Here is a tiny trained network, its code and every weight. The questions are about switching its units off for an input and a target symbol, where a switched-off unit gives its printed mean instead of its output.

import numpy as np


def w(rows, s, z=0):
    codes = np.array(rows[::2]) - 128.0
    scale = np.full(codes.shape[1], s)
    scale[-1] = z or s
    return codes * scale


def f(y):
    return y / 2 * (1 + np.tanh(0.7978845608 * (y + 0.044715 * y**3)))


def softmax(a):
    e = np.exp(a - a.max(-1, keepdims=True))
    return e / e.sum(-1, keepdims=True)


def log_softmax(a):
    a = a - a.max(-1, keepdims=True)
    return a - np.log(np.exp(a).sum(-1, keepdims=True))


def net(x, mask):
    ids = ['ΔΘαηξπτ'.index(c) for c in x.split()]
    T = len(ids)
    res = E[ids] + P[:T]
    q, k, v = (res @ M[0].T for M in (Q, K, V))
    z = softmax(np.where(np.tri(T) > 0, q @ k.T / 4**0.5, -1e9)) @ v
    res = res + np.where(mask[0], z, O[0][:, -1]) @ O[0][:, :-1]
    y = f(res @ A[0][:, :-1].T + A[0][:, -1])
    res = res + np.where(mask[1:9], y, B[0][:, -1]) @ B[0][:, :-1]
    return log_softmax(res[-1] @ U[:, :-1].T + U[:, -1])


Q, K, V, O, A, B = {}, {}, {}, {}, {}, {}
E = w([
[120,91,110,66],'Δ',
[84,162,189,44],'Θ',
[99,140,118,139],'α',
[148,134,91,137],'η',
[148,243,178,144],'ξ',
[92,182,138,255],'π',
[124,105,67,173],'τ',
],0.017)
P = w([
[119,81,217,103],'0',
[79,204,65,67],'1',
[178,66,154,171],'2',
[68,114,202,142],'3',
[35,200,95,98],'4',
[191,75,151,203],'5',
[80,134,193,172],'6',
[31,184,89,129],'7',
[215,87,150,247],'8',
[100,159,183,199],'9',
[19,193,95,128],'10',
[207,95,145,222],'11',
],0.013)
Q[0] = w([
[178,170,44,57],'h0',
[168,153,249,170],'h0',
[186,133,108,165],'h0',
[117,82,202,111],'h0',
],0.022)
K[0] = w([
[121,79,78,4],'h0',
[230,224,119,174],'h0',
[159,108,44,132],'h0',
[93,194,120,191],'h0',
],0.02)
V[0] = w([
[183,31,83,120],'h0',
[168,131,199,62],'h0',
[113,254,130,72],'h0',
[77,46,105,111],'h0',
],0.0072)
O[0] = w([
[188,47,51,249,3],'h0',
[192,226,146,197,50],'h0',
[152,253,154,63,103],'h0',
[142,95,46,228,47],'h0',
],0.0072,0.0058)
A[0] = w([
[114,114,89,74,50],'n0',
[165,49,126,122,46],'n1',
[253,83,143,80,2],'n2',
[100,193,59,116,44],'n3',
[11,156,103,105,17],'n4',
[244,46,191,77,48],'n5',
[37,201,76,86,71],'n6',
[69,165,146,163,163],'n7',
],0.018,0.0045)
B[0] = w([
[119,74,156,58,136],'n0',
[182,180,199,121,147],'n1',
[192,52,90,6,134],'n2',
[130,143,118,35,177],'n3',
[191,218,115,117,241],'n4',
[123,159,32,176,147],'n5',
[95,64,114,216,254],'n6',
[127,80,130,80,232],'n7',
],0.022)
U = w([
[101,104,60,90,96],'Δ',
[72,208,28,247,169],'Θ',
[48,220,164,223,203],'α',
[193,99,103,156,2],'η',
[113,253,206,4,154],'ξ',
[128,15,150,205,118],'π',
[142,190,164,206,91],'τ',
],0.0054,0.006)

Each question gives the input, a string of symbols that net reads in full, and the target symbol t.
The units are the heads (4 rows each of Q, K, V and O) and the neurons (one row each of A and B). Each row of codes is followed by its name. A weight is (code - 128) times the scale printed after its matrix; where a second scale follows, it is the last column's (O, A, B and U).
mask holds one flag per unit, heads first, then neurons. A switched-off unit (its flag False) gives its mean, the last column of its rows in O or B, instead of its output. The means were averaged over made-up inputs and are rounded, as every weight is.
A unit's drop is (log p(t) with every unit on - log p(t) with that unit switched off) / (log p(t) with every unit on - log p(t) with every unit switched off).
The circuit of an input: a set's keep is (log p(t) with only the set's units on - log p(t) with every unit switched off) / (log p(t) with every unit on - log p(t) with every unit switched off). Starting from all 9 units, units are removed one at a time, each time the one whose removal leaves the highest keep (on an exact tie, the one counted first), for as long as the keep stays at least 0.8.
circuit, biggest first: the units of the circuit, biggest drop first
unit that matters most: the unit with the biggest drop
top k neurons: the k neurons with the biggest drops, biggest first
drop when u is switched off: that unit's drop, to one decimal
input π Θ η π η π ξ Θ Θ ξ, target π: unit that matters most -> n6
input Θ η Δ Θ Θ Θ Δ, target α: circuit, biggest first -> (n7 n2)
input Θ π π π π π π ξ Θ Δ Θ, target Θ: circuit, biggest first -> (n6 n4)
input α η Θ Δ π, target Δ: circuit, biggest first -> (n6 n7 n3 h0)
input π ξ π η π π π Θ η Θ π τ, target τ: circuit, biggest first -> (n1 h0)
input α Θ η π η ξ ξ Θ Δ, target Δ: circuit, biggest first -> (n6 n4 n5)
input π π π π η Θ α ξ, target Δ: circuit, biggest first -> (n6 n3 n7 h0)
input η π Θ Θ, target α: circuit, biggest first -> (n6 n4 h0)
input π π π τ Θ Δ, target Δ: circuit, biggest first -> (n5 n4 n6)
input π η π Θ π π π α Θ Θ, target α: top 3 neurons -> (n6 n3 n4)
input π α π τ, target ξ: top 2 neurons -> (n6 n5)
input α η Θ τ π τ Θ π Θ π η α, target α: top 2 neurons -> (n3 n7)
input π π ξ η, target α: top 2 neurons -> (n3 n7)
input π π π Θ τ Θ Θ π π π ξ, target Δ: circuit, biggest first -> (n6 n3 n7)
input π α π Θ η τ τ Θ α, target α: top 2 neurons -> (n7 n6)
input Θ Θ η ξ π Θ, target Θ: unit that matters most -> n5
input Θ π π π α Δ Θ Θ π π Δ, target Θ: top 3 neurons -> (n6 n4 n2)
input ξ Θ ξ ξ, target π: top 2 neurons -> (n4 n7)
input τ π η α, target Θ: top 2 neurons -> (n6 n4)
input Θ τ Δ α τ π Δ, target ξ: top 3 neurons -> (n6 n0 n1)
input π π Δ Θ ξ η π Δ, target Θ: drop when n7 is switched off -> 0.2
input π π π π Θ π ξ Θ Θ η, target ξ: drop when n5 is switched off -> 0.8
input π τ π τ, target ξ: drop when n6 is switched off -> 2.6
input π π α Θ π π α, target ξ: drop when n6 is switched off -> 3.8
